(in the rows, 128 means zero)
[141 115 105 176 145 122 121 115 148 175 169 108 161 136 134 171 177 139
 131 136 135 170 125 115 111 118 155 154  94 144 141 139 108 146] => <70>
[128 126 103 145 175 121 124 154 142 131 114 135  91 111 113 121 106 154
 148 126 137 113 138  81 111 155 142 145 139 120 148 119 154 143] => <175>
[162  76 104 146 110 139 141 143 135 127 124 144  98 134 114 174 126 101
 124  91 143 139  81  73  89 101 138 141 141 164 136 163 153 139] => <138>
[114 137 127 117 121 131 147 123 138 144 143 133 133 141 144 136 141 112
 141 154 155 133 135 137 143 126 107 119 146 113 144 108 131 160] => <191>
[121 120  94 145  80 137 107  96 146 179 108 140 151 159 101 157 138 138
 156 126 128 138 117 146 103 115 128 159 114 122 147 109 130 129] => <8>
[106 104 118 140  98 174 156 110 125 185 109 122  99 155 115 160 183 150
 146 123 117 133 133 109  99 105 125 145 137 141 159 135 121  89] => <212>
[ 86 134 100 144 143 118 174 124 132 175 145 126 125 132 126 174 167 109
 123 122 156 144 130 134 116 124 103 106 144 140 121 123 117 148] => <210>
[119  97  67 156 143 140 122 140 170 127 154 115 164 143 114 166  92 152
 113 132 121 144 106 130  85 101 131 144  58 147 135 125 133 146] => <169>
[155 148 175  80 151 121 138 114 142  83 143  99  94 159 180  93 100 132
 121 141 124  90 149 149 100 168 152 117 120 144 168 173 128 132] => <139>
[147 143 100 119 106 136 107 108 128 116 172 149 147 140 160 166 121 131
 125 137 126 139  87  87  94  82 165 146 100 161 144 174 133 133] => <2>
[134 117  74 139  81 165 147 169 112 159 160 120 132 136 114 141 139 166
 170 134 119 115  97  98 123 122 154 136  77 150 146 156 141  93] => <151>
[112 152 100 116 133 137 110  85 134 163 134 125 166 132 124 172 145 121
 166 112 133 150 119 129 122 112 155 137 105 160 165 105 116 150] => <41>
[ 89 146 129 137 142 141 168 124 135 165 132 107 118 123 125 129 170 140
 150 146 142 131 150 108 121 144 118 122 144 135 144 142 130 123] => <41>
[130 119  87 121 108 149 129 129 133 202 127 141 116 126 131 176 139 123
 149 131 151 151 102  62  91 119 150 128 141 176 162 132 122 128] => <158>
[113 140  72 129  99 163 159 142 135 133 150 126  99 154 105 166 161 158
 145 123 146 131 126 122  76 158 115 144 112 141 155 175 136 109] => <138>
[153  79 151 128  97 126 167 140 126 201 126  87  99 126 133 161 168  90
 143 112 153 113  85  63  98  83 131 115 155 184 117 169 139 102] => <151>
[109 149  65 126 145 160 132 106 158 100 106 134 115 134 136 133  92 161
 182 123 116 117 147 102  75 101 167 156  82 131 149  98 165 104] => <175>
[136 119  70 150 109 167 127 139 126 161 176 144 138 143  97 178 145 136
 113 158 155 169 101  77 110 105 123 155 119 143 155 132 125 149] => <70>
[141 151  74 153 156 110 134 121 165 139 138 135 154 135 116 149  68 121
 125 111 143 141 101 174 121  85 102 139 113 146 158 105  91 163] => <158>
[116 134 123 105  98 130 122 133 129 147 108 126 118 129 102  99 113 125
 157 123 111 101 102  94 124  87 142 121 147 133 134 139 112  92] => <169>
[122 118 136 125 143 148 143  96 152 167  99 146 111 157 136 136 108 152
 159 113 134 121 147 139 111 173 138 150 116 142 173  96 151 166] => <41>
[130 115 118 124 114 171 132 104 139 178  96 127  85 148 112 177 164 176
 190 115 118 132 144 110  79 145 171 173  97 133 177 129 126 108] => <212>
[110 135  87 131 109 131 131 111 153 169 128 128 132 118 137 165 121 151
 150 138 145 134 110 111 101 108 161 157 125 137 158 143 128 126] => <210>
[168 134 151 124  66 126 106  98 111 200  96 147 124 161 136 154 143 114
 166 105 135 134  97 148 107 128 147 134 121 140 176 142 119 145] => <175>
[106 117 105 139 134 138 163 139 134 162 162 139 131 141 117 136 164 125
 149 135 147 146 116 116 142 123 118 114 117 148 119 135 127 148] => <41>
[121 128  71  93  77 138 101 100 189 183 128 142 143 140 138 145  58 115
 105 152 180 151 107  94  96 112 150 153 153 149 168 118 137 140] => <70>
[123 117 129 131  95 123 122 131 132 193 133 142 147 125 116 171 119 102
 170 131 149 131  97 144 116  98 150 126 123 142 132 124 118 177] => <169>
[136 140 172 128 160 129 136 110 104 145 113 121 127 140 165 165 144 132
 104 123 118 151 161 130 113 172 134 120  91 129 137 106 125 148] => <210>
[111 140 152 165 180 107 140 123 146 170 126  83 144 117 135 113 130 145
 113 140 129 146 172 125 126 170 117 135 123 128 133 122 123 140] => <41>
[145 106 125 124 122 130 117 107 155  89 111 116 111 149 131 102  99 140
 124 126 129 112 150 131 113 137 137 169 119 111 143 121 144 127] => <138>
[118 121  83 143 136 126 155 126 148 166 142 101 116 147 126 150 196 126
  95 153 161 149 128 113 106 117 107 130 131 149 162 157 109 143] => <158>
[117 105 115 143 102 145 155 149 135 184 137  90 105 150 113 128 179 148
 139 147 130 126 131 114 117 123 131 129 145 136 181 178 125 116] => <191>
[107 126  55 120 143 139 107 125 161 105 170  88 139 131 118 127 141 177
 106 147 121 150 159  95  88 145 159 167  87 129 103 174 123  96] => <151>
[120 117 105 131 137 137 123 119 130  94 124 134 107 119 102 129 145 139
 143 125 127 114 151 131 107 143 142 150 127 102 121 132 137 152] => <158>
[107 134  92 126  95 146 140 122 115 179 155 137 121 144  95 134 180 136
 144 162 165 123 111  77 135 119 130 153 129 139 149 138 151 163] => <41>
[139 156  54 141  96 156 123 113 130 132 130 142 135 149 134 160 139 166
 157 106 114 135 104  87  80 125 166 175  73 158 163 154 149  97] => <138>
[ 75 149  72 146 143 137 173 148 139 137 140 102 138 104 128 135 166 114
 128 141 143 142 153 119 128 114 105 113 159 126 122 124 143 117] => <191>
[115 128 131 131 128 144 162 154 118 144 135 136 111 134 148 126 151 135
 139 150 125 129 134  93 115 142 143 114 120 141 132 148 135 131] => <169>
[100 174  39 148 120 114 128 110 156 150 153  94 165 122 125 159 133 129
 144 149 146 146 123 100 103  97 136 132 101 130 179 110 117 108] => <2>
[148 118 134 141 165 118 121 160 129 135 131 115 112 117 132 142 108 118
  90 138 143 147 121  61 102 131 116 114 126 141 125 137 143 136] => <175>
[ 98 159  64 153 149 149 123 120 166 156 150 154 155 145 129 167 115 182
 141 124 120 141 121 127  91 150 139 141  79 130 162 125 130 129] => <70>
[130 147 141 118 112 140 136  87 136 188  84 119 142 134 146 174 162 115
 180 141 149 131 119 158 120  93 129 144 114 138 181  74 111 150] => <169>
[151  84 128 163 107 143 127 135 118 216 125 117 128 129  90 195 189 116
 155 139 149 170 107 127 115 103 112 129 106 133 147 113  94 155] => <158>
[151 123 108 136 114 126 143 135 137 187 130 108 139 147 115 170 179 127
 136 124 157 144 102 138 117 140  83 137 112 160 135 113 120 113] => <8>
[137 102  64 143 102 179 165 124 136 125 115 128 107 179 117 132 184 170
 137 138 129 142 151 138 109 167 114 173  99 136 167 113 152 105] => <8>
[128 147  44 142 118 137 138 111 148 152 153 108 138 134 117 159 151 126
 141 125 139 144 106 119  73  94 135 156  89 158 116 145 139 118] => <139>
[109 139 106 136 147 141 155 130 138 148 165 108 138 131 128 166 142 104
 115 142 159 158 147 118 106 129 119 115 136 144 140 118 120 144] => <70>
[102 126  84 158 145 144 178 152 129 125 152 132 128 122 141 123 172 123
 130 172 146 154 144 121 154 112 104 107 136 118 139 111 109 132] => <158>
[101 163  91 146 146 136 142 121 120 142 155 111 145 127 121 160 161 115
 129 151 140 152 152 147 101 134 111 119  98 118 117 109 129 149] => <139>
[154 138 156 135 141 132 131 124 103 131 119 128 108 133 154 139 165 126
 135 123 121 140 147 103 116 128 165 152 117 144 131 155 133 138] => <138>
[187 151 152 136 157  93 118 145 117 101 140  97 144 120 152 128  90  99
  80 116 140 140 128 110 128 139 122 139  98 149 116 130 131 143] => <138>
[120 145  72 151 121 134 125  96 134 142 118 119 165 165 113 161 163 126
 137 125 122 157 149 152 107 121 131 149  62 126 144  80 135 135] => <8>
[131  75 107 146  85 160 156 145 127 176 142 129  98 154 113 155 175 136
 135 152 149 143 119 110 130 116 137 146 128 133 167 147 125 136] => <212>
[106 120  98 150 123 147 171 147 157 155 151 100 135 107 132 143 136 120
 142 157 160 144 130 105 122 110 115 117 157 135 146 119 123  99] => <70>
[ 97 145  99  97 119 145 110 129 136 180  98 125 122 106 132 169 153 152
 145 108 122 104 101  71  89 117 165 124 118 158 136 162 155  92] => <151>
[161 158 153 132 188 113 130 137 116 135 139 121 136 127 161 140 128 115
  92 107 116 145 129  70 114 141 147 114  94 166 114 129 134 130] => <70>
[113 157  98 123 173 102  96 112 166 164 131 140 143 136 125 172 111 145
 146  99 120 117 101 100  89  99 163 138  88 147 138 141 144 166] => <191>
[145 134 102 100 123 126 132 105 174 121 103 135  80 151 131 126  96 155
 138 137 163  96 139 135  89 162 135 172 115 114 178 123 160 157] => <2>
[110 136 117 140 146 140 162 146 122 154 129 124 102 115 139 131 154 119
 130 147 157 137 147 102 117 131 102 122 174 140 126 126 139 125] => <175>
[110 137 135 125  98 171 147 108 122 127 126 117 139 145 121 132 153 147
 152 145 121 131 143 171 125 118 129 138  97 119 157 142 132 130] => <41>
[121 143 121 107 100 148 130 129 126 200 123 125 110 154 122 172 125 121
 145 154 172 133 116 120 102 127 111 112 143 146 208 117 120 148] => <175>
[ 86 159 114 126 151 137 144 119 122 123 142 124 134 124 149 126 147 119
 151 144 118 118 153 136 120 130 136  98 124 122 128 111 133 125] => <139>
[119 146  40  82 100 153 123 144 163 143 171 170 107 148  75 152 103 142
 118 126 172 131  79 105  97 120 119 144 144 150 132 172 124 135] => <70>
[145 102  86  98  82 148 111 143 138 174 144 131  87 117 122 160 158 148
 156 161 159 123  76   4  91  98 176 154 142 163 166 182 150 103] => <2>
[109 121  99 159 101 149 177 139 117 158 157 140 126 146 148 127 161 124
 147 171 147 144 144 129 146 120 116 118 134 121 151 110 130 135] => <2>
[122 143 102 130 131 127 131 116 128 136 111 116 127 123 123 122 173 152
 160 132 132 104 141 120 123 158 137 164 110 119 137  99 146 135] => <169>
[117 111  68 130 118 134 131 143 156 160 151 124 131 120 110 170 140 124
  85 145 174 163 105  99 104 122  95 142 142 138 104 154 129 138] => <151>
[128 132  63 156 140 121 121 128 147 118 164 100 147 115 135 137 121 151
 115 140 132 138 129  90 107 135 137 155 128 142 161 138 131 110] => <2>
[135  93 118 133  98 143 143 137 144 168 125 106 111 124  85 144 131 101
 149 126 152 120 103 109 118  72 135 130 157 138 153 130 126 122] => <70>
[ 95 141 111 135 141 125 144 122 127 160 163 133 128 143 132 161 144 115
 126 147 148 137 140 106 110 130 107 103 136 131 139 113 123 148] => <2>
[126 104  58 146 135 155 136 124 173  97 116 129 101 146 119 124 125 170
 147 156 139 140 142 102  93 121 135 168  88 100 157 113 156 121] => <175>
[153 142 110 109 151 117 118 112 150 156  84 105  93 124 106 132 101 119
 120  65 121 112 121  27  63 145 157 142 133 168 132 123 157  86] => <70>
[191 129 151  95 108 124  95 121 132 142  97 128 110 145 136 161 119 142
 126 104 119 119  82  69  65 150 168 153  61 159 147 169 149 133] => <169>
[117 146 111 124 122 129 123 138 137 175 155 137 159 107 124 176 162 120
 141 115 152 143  97 157 129 122 121 113 126 145 110 141 112 133] => <70>
[104 140  85 114 104 148 119 130 181 131 162 100 145 120 138 127 107 171
 126 183 150 114 118  82  93 106 147 153  95 123 138 153 150  91] => <70>
[187 156 161 116 117 101 112 134 123 144 127 140 132 142 147 149 110 112
 122 118 135 155 107 130 113 158 149 133 118 152 142 173 109 145] => <8>
[ 95 145  82 145 141 130 157 144 152 134 157 107 132 119 148 128 133 128
 130 168 160 150 147 106 113 123 111 116 144 129 140 131 127 113] => <175>
[ 97 114 140 122 134 150 188 137 128 125 131 101 118 140 163 123 164 105
 126 159 140 136 170 144 125 138 115  98 141 138 137 115 126 129] => <169>
---
[120 117 104 123 126 133 134 183  99 117 148 120 137 119 110 111 137 103
 138 132 117 149 132 123 159 148 145 117 114  90  98 112 138 116] => <72>
[124 120  96 159 110 146 117 155 122 130 148 133  89 131  99 121 123 111
 117 117 134 154 112 120 132  88 145 143 124 121  69 136 105 120] => <140>
[ 92 147 138 143 126 120 124 129 128 122 119 102  97 166 117 114 109 119
 113 108 114 135 137  99 127 166 142  96 160 135 173 157 134 155] => <142>
[143 124 127 128 146 132 128 144 127 147 143 122 139 130 116  91 142 105
 127 145 149 152 130  88 176  91 138 116 119 126 116 109 155 127] => <143>
[136 124  91  98 134 138  97 124 123 143 127 137 118 109  99 137 153 102
 137 152 147 113 125 101 170 112 138 105 140 124 132 109 132 112] => <25>
[145 135  86 155 144 118  99 142 149 141 164 121 127 126 115  91 132 130
 130 152 149 114 143 102 159 109 157 137 111 105 100 132 137 128] => <221>
[127 115 100 134 128 131 132 144 102 134 166 146 124 143 129  91 134 122
 120 144 135 165 126 130 130  85 141 102 133 107 121 125 135 122] => <119>
[124  99 107 114 142 142 112 123 131 141 138 148 104 153 114  90 136 101
 105 104 141 128 117  86 147 104 145 118 128 141 123 156 106 133] => <25>
[131 118  98 153  98 129 126 140 114 133 109  84 125 128  78 108 123 111
 140 153 128 129 150 129 136 124 139 156 133 144 110 111 107 132] => <126>
[126 124  93 122 136 142 111 149 124 129 159 124 117 130  98 106 127 102
 128 139 141 138 119 101 150 113 136 136 128 113  91 126 149 123] => <140>
[121 146 161  85 124 172 147 134 112  87 184 116 192 109 114 103  70 120
 151 157 109 105 107 154 134 187 168 126 101  97 158 182 176  86] => <72>
[133 105  91 115  98 141 139 136  91 123 128  98 155 133 110 133  82 131
 134 124 156 162 139  54 148  95 154 103 189 119 138 153 165 138] => <107>
[128  88 116 158 125 128 134 122 137 128 155 135 115 131 115  87 121 123
 130 139 140 140 128 113 146  68 138 131 104 104 119 119 133 125] => <221>
[ 71 121  67 194 143 164 141 137  84  77 185 121  58 126  81 137 151  96
 111 113 113 159 119 106 110 115 117 115 144 119 103 161 108 106] => <140>
[132 165 135 137 115 108 126 104  99 115 101 128 146 126 103  46 111 108
 159 119 102 120 101  97 104   4 101  73 141 169 198 127 161 120] => <188>
[117 157 116 143 125 123 123 170 118 134 149 122 111 138 123 123 122 123
 129 118 135 146 137 134 133 147 136 124 115  76  97 151 148  84] => <161>
[135 101 143 128 140 114 140 135 134 128 131 129 130 156 123 109 122 135
 123 130 110 141 141 100 171 157 152 134 137 139 132 140 137 156] => <89>
[132 108 103 114 119 140 103 124 122 112 149 137 112 134 131 112 170 132
 160 137 118 138 106 117 136  90 144 133 116  94 122 107 146  83] => <142>
[117 115 128 132 149 139 135 108 129 104 163 144 140 124 136  86 127 116
 112 150 127 138 112 124 140 107 143 128 124 115 154 138 144 147] => <121>
[110 143 104 146 142 155 135 131 110 128 197 118 117 115 105 120  74 108
 119  99 139 166 127 105 106  86  99 144 104 155 147 152 153 138] => <143>
[127 136 117 165  91  89 137 152  84 111  87 107 149 116 105 147 140 183
 149 144  63 116 155 167 117 139 146 129 151 136 121 136  83 121] => <119>
[132 117  90 120 108 125 108 141 124 140 158 124 135 150 105 112 121 106
 130 147 139 122 128 121 146 112 145 152 129  95  78 127 144 107] => <161>
[134 117  82 109  99 148 110 137 111 130 115 139 103 134 113 114 145 115
 145 112 114 152 111  85 162  89 134 112 136 127 136 116 129  90] => <188>
[137 118 128 131 118 129 105 143 121 148 108 123 107 119 126 127 146 124
 118 115 113 154 112 148 160 116 148 160 137 119 123 133  97 119] => <72>
[135 122 114 133 122 129 126 146 128 124 145 137 117 136 115 120 136 115
 150 138 141 136 129 111 130 113 141 109 132 106  98 117 147 120] => <140>
[155 127 113 140 112 123 150 138 122 115 113  99 165 134 135 123 107 118
 136 142 147 127 156 112 118 127 179 136 163 114 112 115 155 168] => <121>
[125  85 140 111 162  91 134 136 132 125 125 120 145 143 104  67 182 105
 144 130 127 121 142 148 103  51 104 121 119  96  88  47 143 153] => <25>
[157 115 158  98  92 108 107 135 173 115 111 138 177 159 128  88 172 135
 155  96 132 109 173 103 119 176 163 131 119 150 108 136 144 139] => <121>
[ 89 145 129 145 141 149 124 166 145 114 209 128  96 128 123 131 110 121
  86  79 126 186 112 163 119 122 138 119 116  66 113 133  95 186] => <221>
[135 131 138 103 131 126 134 127 128 135 123 156 129 134 145 126 144 115
 138 125 133 131 122  86 178 132 133 102 119 125 157 125 153 116] => <161>
[112 102 110 146 121 131 115 145 123 117 120 141 109 133 114 115 151 121
 121 129 138 124 125  97 141 121 152  68 120  95 116 121 120  97] => <142>
[115 134  97 125 123 149 112 151 113 136 143 128  94 131 125 131 137 109
 120  92 141 172 116 126 133 125 119 122 121  85 128 136 133  99] => <161>
[143 101 182 126 116 126 139 129 145  96 139 138 166 114 152 109 139 134
 133  88 114 141 108 133 137 104 144 181 100 116 129 155 141 137] => <72>
[100 117 114 153 157 145 133 141 132 131 178 139 102 139 124  89 135 113
  92 128 132 159 114 115 148 147 133 138 106 121 119 141 115 149] => <107>
[119  92 133 138  62 131 115 148 143 149  51  88 117 120  75  93 103 148
 167  69 117 161 146 106 128  91  87 132  77 155 134  86 115 133] => <143>
[145 141  83 137 155 142  87 154 115 155  84  92 130 117 127  74 157 127
  90 118 154 145 111 110 156  89 163  94 155 115 119 135  86 138] => <72>
[175  94 146  92 124 143 107 146 135 121 150 139 173 102 104 121 184 136
 153 102  93 160 130 115 187 169 179 135 121 146 187 116 110 146] => <107>
[117 103 136  79 109 144 109 135 130 101 187 158 123 153  89 121 119 121
 151  85  69 141 112  89 156  72 175  95 144 149 153 114 102 167] => <142>
[140 119 101 112 122 142 109 164 104 112 140 121 150 120 102 112 171 119
 141 137 124 131 129 123 134 125 166  90 120 103 105 100 129  85] => <142>
[135 136 134 128 124 124 116 161 136 120 133 129 125 128 106  98 148 145
 156 129 127 146 135  98 160  97 146  93 125 117 106 126 143 111] => <140>
[143 132  82  99 127 153 102 140 122 140 143 118 131 119 105 118 117 125
 144 127 152 121 132 120 118 108 146 125 119 122 108 130 131 104] => <25>
[124 137 125 118 137 129  99 121 141 113 162 153 135 123 103 114 144  95
 124 130 125 101 131 130 125 115 153 116 142 114 116 126 129 139] => <121>
[135 135 123 144 140  86 133 150 111 164  84  92 135 149 121  85 140 125
 106 126 152 156 188  97 138 143 115 120 157 164 145 132 168 139] => <119>
[123 119 149  97 132 104 137 162 123 128 137 137 146 161 157  79 119 140
 125  98 131 170 129  79 139 111 123 104 109 133 140 137 172 138] => <142>
[118 108 181 100 124 130 158 121 134 140  67 113 108 141 111 122  98 103
 140 113 121 125 122 120 151  86 145 112 154 110 148  91 135 160] => <25>
[139  96 101 182 131 107 150 146 118 108 143 131 122 132 125 119 150 114
 142 127 139 152 156  94 131 135 123 132 112 122 106 114 163 138] => <89>
[123  89 131  79 118 145 145 138 107 144 126 131 113 148 111 121  72 113
 126 109 101 153 102 129 149  85 154 138 146 119 139 121 103 162] => <25>
[114 135 139 127 135 170 145 125 171 126 167 118 117 156 134  74 109 159
 140 167 165 142 143 124 141 135 160  83  97 121 130 128 123 136] => <126>
[109 112 140 104  98 114 162 158 108  65 146 142 194 118 160 140 163 144
 132 138 132 170  96 117 131 130  98  93 122  82  97 112 157 167] => <140>
[148 112 118 133 113 114 137 141  88 134 136 147 132 129 116 122 127  87
 140 156 136 148 126 117 145 147 123 127 129 111 123 136 181  80] => <89>
[ 98 102 118 159  68 141 120 105 145 114 189 111 127 131  94 167 106 161
 135 147 128 167 135 176  94 103 113 122 136 118 123 112  96 163] => <143>
[132 142 119 120 146 138 108 153 128 131 174 138 123 118  99 120 116 113
 123 137 127 135 123 109 166 141 149 133 125 128 122 159 146 111] => <140>
[126 121 119 136 157 150 121 121 144 137 155 142  81 144 128  82 145  97
 139 118 162 142 128 107 130 123 137 110 103 105 151 142 156 100] => <25>
[126  88 114 132 121 143 149 135 109 109 138  92 112 169 111 120 103 122
 131 109 115 166 126 119 124  89 166 142 184  81  92 123 134 160] => <89>
[115 107  88 135 131 120 113 156  91 119 175 141 115 124  85 123 119 104
 120 135 105 151 117 129 147 118 120 132 132  96  97 134 133 114] => <89>
[126 106 116 140 135 131 115 144 120 141 143 123 142 114  88  94 117  99
 115 146 126 133 109 122 163  98 134 117 112 100 122 111 120 138] => <143>
[130  78 144  96 152 116 150 151 120 162 132 115 145 149  90 111  68  92
 107 115 133 135 158  99 150 143 150 133 155 123 136 108 155 169] => <107>
[128 113 100 111 122 138 121 139 123 143 130 148 103 124 110 117 106  90
 151 132 131 118 111 124 137 133 133 117 100  99 138 107 132 126] => <25>
[116 177  94 109 122 127 133 171  80 144 117  87 136 153 104 110 150 107
 119  86 153 174 163 139  55  94  95  61 158 151  92  88 129 130] => <161>
[139 123 103 134 128 119  88 142 139 131 120 129 110 140 107  98 188 123
 138 116 120 141 133 107 157 149 131 124 124 129 110 117 120 131] => <89>
[147 136 144 133 112 118 144 136 136 127  99 119 139 127 118 137 114 129
 129  90 128 135 156  83 136  86 143 108 153 169 151 120 145 145] => <188>
[179 120 101 110 140 115 141 163 108 167 110 130 153 147 126  71 118 123
 150 154 111 119 159  95 173 152 179 143 109 166 131 112 144 128] => <119>
[126 129 112 138 109 149 128 138  96 129 120 138 111 136 126  87 157  69
 126 141 138 140  92 134 131 102 143 112 127 103  97 123 124  93] => <72>
[140 148 114 145 137 158 111 144 136 122 165 117 125 106  94  96 162 112
 142 156 145 135 136 145 143 134 155 114 100 121 130 116 113 105] => <126>
[131 144 126 140 129 141 122 150 112 139 146 129 130 124  95 119 130  91
 116 113 165 135 151 115 103 146 148  81 142 120 119 146 145  94] => <107>
[126  92 129 145 142 121 128 134 119 133 107 112 113 165 102  59 129  89
 120 124 113 123 130  75 164 140 167 118 134 133 162 141 143 122] => <142>
[118 114 156  90 139 124 138 128 133 118 123 118 166 139 100  82 110 125
 135 128 107 115 162 126 127 168 141 103 130 146 168 120 149 152] => <121>
[119 160 106 196 157  86 109 106 117 126  87 150 100  99 176 108 152 132
 120 134 123  96  85 111 131  81  98 139 118 118 148 164 116 132] => <72>
[111 112 110 154 144 163 162 132 104  92 106  90 156  98  94  95  82  89
 115  94 113  95 118 119  97 124 144 120 105 142 149 121 106 179] => <72>
[132 116 127 106 147 139 109 117 129 140 111 150 102 121 133 118 165  99
 126 141 135 129 119 144 144 134 139 130 136  84 135 106 141  93] => <121>
[127 106 152 119  89 129 131 175 155 126 119 113 129 149 103  71  97 134
 156  90 128 187 128  88 161  99 142  92 114 116 135 104 144 184] => <140>
[130 139  97 133 137 135 115 144 109 144 158 132 112 141 109  91 140  84
 124 151 149 138 130 136 120 150 134  99 127 116 134 132 115 115] => <126>
[126 111 102  79 144 121  92 127 141  92 142 120 155 130 111 151 161 148
 136  93 103 109 132  86 154 143 130 141 159 111 104 129 132 170] => <89>
[140 101  92 113 118 146 100 139 138 125 153 124 141 111 105 110 120 136
 141 118 133 143 149 135 122 135 143 150 106 116 131 118 137 122] => <121>
[152 164  89 104 139 142  71 131 115 152  86  90 121 105  64  99 144 122
 162 115 140  93 153 125 101  72 135  91 150 144 135 110 102  83] => <126>
[138 144 137 125 149 151 134 150 139 147 139 135 131 125 113 103  90 119
 110 101 141 124 129  89 146 108 176 109 121 152 121 136 114 159] => <107>
[141  99 101 116 121  83 119 140  98 145 105 163 137 154 134 115 113  79
 109  84  95 124 107  90 141 126 145 114 174 118 171 133 101 221] => <119>
[108 104 127 141 148 134 139 129 133 103 192 105 162 133 113  62  99 160
 108 146 134 163 157 133 122 109 133 143 111 134 137 156 159 136] => <121>
